After every row comes roughly how far along a hidden order it lies, from 0 to 30.
In the rows, 128 means zero.
[243 172 127 139  59 171 115 148 135 130 106 141  66  98 106 147 154 117
 141 105 137  96  77 173 110  96 123 151 126 115 146  98  45 150 109 139
  95  84  21 135  96]	0
[171 162 108 164  97 159  95 140 110 129 122 135 112 109 113 121 140 119
 169 118 106 100 101 133  86 115 115 138 125 134 121 130 124 124 135 157
 104 102  82 124 114]	9
[ 92 120 130 103 137 103 195 107 156 124 117 123 188 106 158 126 123 114
 179 141 101 143 144  39 157 197 126 113 131  96 168 148 190 107 130  92
 177 161 197 107 137]	30
[153 125 143 115 105 174 175 124 164 139 127 156 150  60 149 153 143 108
 172 136 128 138  96 134 140 128 137 122 126  69 149 137  98 184 117  86
 149 132 140 145 130]	16
[166 137 142 121  92 129 181 123 160 128 107 130 104  81 137 166 157 117
 133 122 123 135 100 117 173 147 127 134 130  91 178 113  76 150  93  90
 135 152 110 131 128]	14
[238 151 160 181  62 157 164 146 145 121  90 122  29  95 121 162 167 118
 110  95 165 108  46 173 157 135 112 150 129  93 180  83   8 169  76 114
  86 117  24 128 106]	0
[167 155 114 152 104 188  98 140 120 135 126 141 123  99 129 122 141 119
 173 125 123 112 105 151  93  91 113 125 124 120 123 130 134 144 140 141
 102  98 101 128 120]	11
[114 146 143 131  99 178 175 135 140 134 130 152 135  51 145 149 162 104
 144 114 123 135  90 170 146  91 116 120 126  63 158  95  60 191 101  80
 115 123 145 138 122]	6
[158 136 140 129 111 176 198 126 174 139 118 154 132  59 147 174 154 100
 152 127 132 132  83 154 158 126 135 129 126  77 156 112  58 169  98  61
 141 133 141 147 126]	13
[102 118 133 100 119 132 208 110 165 126 116 135 180  91 157 131 131 107
 174 134 116 140 126  70 154 182 130 119 131  79 178 134 149 121 108  91
 169 161 176 120 126]	24
[152 181  86 161 124 160 101 139 112 126 129 156 159 155 101 125 136 102
 195 118  92 100 112  92  58 112 119 136 124 140  86 148 162 101 150 154
 109  63  90 110  97]	12
[124 127 139 117  88 149 141 130 126 136 128 140 140  66 149 115 143 130
 154 132 134 142 117 148 145 104 117 121 128  81 167 115 112 178 120 105
 119 156 146 139 140]	12
[165 152 121 147 103 115 167 124 140 118 106 128 111 119 121 151 150 104
 153 114  98 115 103  84 139 164 122 134 131 109 159 131 114 135 107 117
 137 117 109 109 108]	16
[ 99 129 114 108 136 103 202 109 164 121 123 128 179 119 141 144 125 102
 170 135  88 134 138  21 143 196 134 122 131 107 151 154 169 102 119 108
 175 145 178 113 124]	28
[241 160 139 166  60 176 108 151 130 134 111 138  77  92 123 121 157 122
 144 110 159 106  70 183 115  92 117 135 126 102 151 102  49 162 111 138
  84 104  53 136 105]	1
[143 155 107 154 128 105 160 125 119 114 107 117 118 136 116 138 135 103
 149 114  89  99 115  68 121 184 114 134 130 145 136 141 154  86 112 140
 127 108  92 100 102]	18
[108 120 124 106 111 123 176 109 149 129 125 131 184  99 144 113 135 114
 176 135 114 137 136  67 133 148 130 123 132  96 165 140 151 128 128 107
 167 158 172 126 123]	21
